Below are the code and all the weights of a small trained network. Each question names an input and a class and asks about switching units off, where a switched-off unit gives its printed mean instead of its output.

import numpy as np


def w(rows, s, z=0):
    codes = np.array(rows[::2]) - 128.0
    scale = np.full(codes.shape[1], s)
    scale[-1] = z or s
    return codes * scale


def norm(h):
    return h / np.sqrt((h * h).mean(-1, keepdims=True) + 1e-5)


def f(y):
    return np.maximum(y, 0)


def log_softmax(a):
    a = a - a.max(-1, keepdims=True)
    return a - np.log(np.exp(a).sum(-1, keepdims=True))


def net(x, mask):
    res = np.array(x, float).reshape(1, 6) / 4 @ E
    u = 0
    for l in range(2):
        y = f(norm(res) @ A[l][:, :-1].T + A[l][:, -1])
        res = res + np.where(mask[u : u + 7], y, B[l][:, -1]) @ B[l][:, :-1]
        u += 7
    return log_softmax(norm(res)[-1] @ U[:, :-1].T + U[:, -1])


A, B = {}, {}
E = w([
[147,65,136,81,184,39,124,157,63,174,147],'x0',
[170,139,73,2,127,139,79,86,203,141,142],'x1',
[78,176,152,124,67,108,55,202,166,216,108],'x2',
[108,34,101,162,131,162,115,114,144,170,193],'x3',
[125,85,126,116,81,72,250,159,211,127,126],'x4',
[96,101,193,66,175,201,167,124,123,137,85],'x5',
],0.0054)
A[0] = w([
[242,121,83,156,157,150,153,84,92,61,129,23],'L0N1',
[172,76,107,134,201,129,191,29,103,29,130,2],'L0N2',
[165,154,37,197,78,55,129,113,121,120,173,64],'L0N3',
[147,85,120,105,163,75,142,153,88,164,176,94],'L0N4',
[170,254,139,97,139,71,153,152,113,44,20,26],'L0N5',
[99,98,96,170,101,205,137,89,163,145,199,97],'L0N6',
[173,183,59,151,91,79,95,127,102,111,181,47],'L0N7',
],0.0064,0.0051)
B[0] = w([
[65,136,144,107,79,101,96,141,137,134,161,203],'L0N1',
[79,148,159,126,84,110,90,167,161,194,119,242],'L0N2',
[104,114,164,87,167,195,172,124,125,159,82,215],'L0N3',
[144,165,72,130,190,118,103,158,148,73,65,211],'L0N4',
[139,12,83,179,149,158,85,123,161,158,139,252],'L0N5',
[142,90,84,129,168,106,105,152,118,110,97,209],'L0N6',
[115,141,166,95,147,187,149,131,118,144,93,189],'L0N7',
],0.011,0.004)
A[1] = w([
[226,136,72,14,139,144,94,72,184,136,200,31],'L1N1',
[118,70,126,110,108,60,202,58,117,95,186,129],'L1N2',
[77,176,76,179,83,202,135,113,198,32,122,138],'L1N3',
[154,180,88,126,103,64,219,155,217,142,95,3],'L1N4',
[163,217,131,130,135,142,45,62,63,116,152,72],'L1N5',
[205,79,128,128,93,124,227,149,165,119,127,38],'L1N6',
[140,123,166,254,178,122,167,183,63,100,149,181],'L1N7',
],0.0068,0.0018)
B[1] = w([
[137,179,147,218,40,89,224,74,120,142,110,252],'L1N1',
[70,175,158,199,57,133,67,198,114,99,120,143],'L1N2',
[142,155,111,43,216,3,117,162,77,130,117,225],'L1N3',
[109,129,180,163,149,187,80,124,55,63,236,209],'L1N4',
[136,47,181,160,126,158,184,178,122,42,219,191],'L1N5',
[190,120,143,127,158,202,47,101,59,122,129,188],'L1N6',
[175,178,95,93,47,116,163,40,187,131,147,245],'L1N7',
],0.0077,0.0044)
U = w([
[16,147,174,116,45,80,54,209,161,188,164,224],'0',
[159,179,132,161,35,100,196,52,119,143,131,255],'1',
[159,69,173,165,137,208,86,145,75,59,232,29],'2',
[148,2,30,173,147,144,76,119,187,178,102,114],'3',
[155,160,84,72,227,20,117,161,86,97,93,20],'4',
[79,126,186,65,166,248,210,114,123,192,58,69],'5',
],0.0097,0.0033)

Each question gives the input, the list of numbers given to net, and the class t.
The units are the neurons (one row each of A and B). Each row of codes is followed by its name. A weight is (code - 128) times the scale printed after its matrix; where a second scale follows, it is the last column's (A, B and U).
mask holds one flag per neuron, layer by layer. A switched-off neuron (its flag False) gives its mean, the last column of its row in B, instead of its output. The means were averaged over made-up inputs and are rounded, as every weight is.
A unit's drop is (log p(t) with every unit on - log p(t) with that unit switched off) / (log p(t) with every unit on - log p(t) with every unit switched off).
The circuit of an input: a set's keep is (log p(t) with only the set's units on - log p(t) with every unit switched off) / (log p(t) with every unit on - log p(t) with every unit switched off). Starting from the 12 units with the biggest drops (on a tie, the unit counted first), units are removed one at a time, each time the one whose removal leaves the highest keep (on an exact tie, the one counted first), for as long as the keep stays at least 0.8.
units of the circuit, in order: the units of the circuit, biggest drop first
most important unit: the unit with the biggest drop
k most important neurons: the k neurons with the biggest drops, biggest first
k most important neurons of layer l: the k neurons of layer l with the biggest drops, biggest first
input [0,4,-7,0,2,-5], class 0: most important unit -> L0N1
input [2,1,3,-1,-5,-4], class 2: 2 most important neurons -> (L1N5, L0N2)
input [7,-8,-3,5,-5,2], class 1: 2 most important neurons of layer 1 -> (L1N7, L1N3)
input [-4,5,-5,5,-6,-8], class 5: 4 most important neurons -> (L0N3, L0N7, L0N5, L1N4)
input [1,-2,6,7,-2,5], class 3: units of the circuit, in order -> (L0N2, L0N6)
input [0,-8,4,-1,7,-8], class 1: 2 most important neurons of layer 1 -> (L1N7, L1N5)
input [-1,2,2,6,-8,-2], class 2: 2 most important neurons of layer 0 -> (L0N5, L0N2)
input [-5,-8,-8,-5,5,-5], class 0: 3 most important neurons -> (L0N1, L0N2, L1N2)
input [1,6,2,5,-8,3], class 2: units of the circuit, in order -> (L1N5, L0N5)
input [-2,3,-7,-7,-1,-6], class 0: 2 most important neurons -> (L0N1, L0N2)
input [-7,2,3,-4,-4,-2], class 4: 2 most important neurons -> (L1N3, L0N2)
input [6,2,-5,5,6,3], class 2: units of the circuit, in order -> (L1N6, L1N2)
input [-2,5,0,-6,-7,-5], class 2: 3 most important neurons -> (L1N5, L1N7, L0N7)
input [0,0,4,-7,3,-3], class 3: units of the circuit, in order -> (L0N5)
input [1,-5,3,-1,-2,4], class 1: 3 most important neurons -> (L1N7, L0N2, L0N3)
input [-7,-1,-5,-2,3,-3], class 4: 2 most important neurons -> (L1N3, L0N6)
input [-5,5,-2,3,7,-4], class 2: 2 most important neurons -> (L1N4, L1N6)
input [6,2,6,-4,-7,-3], class 2: 3 most important neurons -> (L1N5, L0N2, L1N3)
input [6,4,1,5,-6,-7], class 5: 3 most important neurons -> (L0N3, L0N7, L0N5)
input [7,2,3,-1,2,3], class 4: units of the circuit, in order -> (L0N4)
input [5,8,2,8,-6,7], class 1: units of the circuit, in order -> (L1N1, L0N5, L0N3)
input [5,2,-2,5,4,-6], class 5: units of the circuit, in order -> (L0N3, L0N5)
input [-3,-5,-7,-1,-7,-7], class 0: units of the circuit, in order -> (L0N1, L0N2)
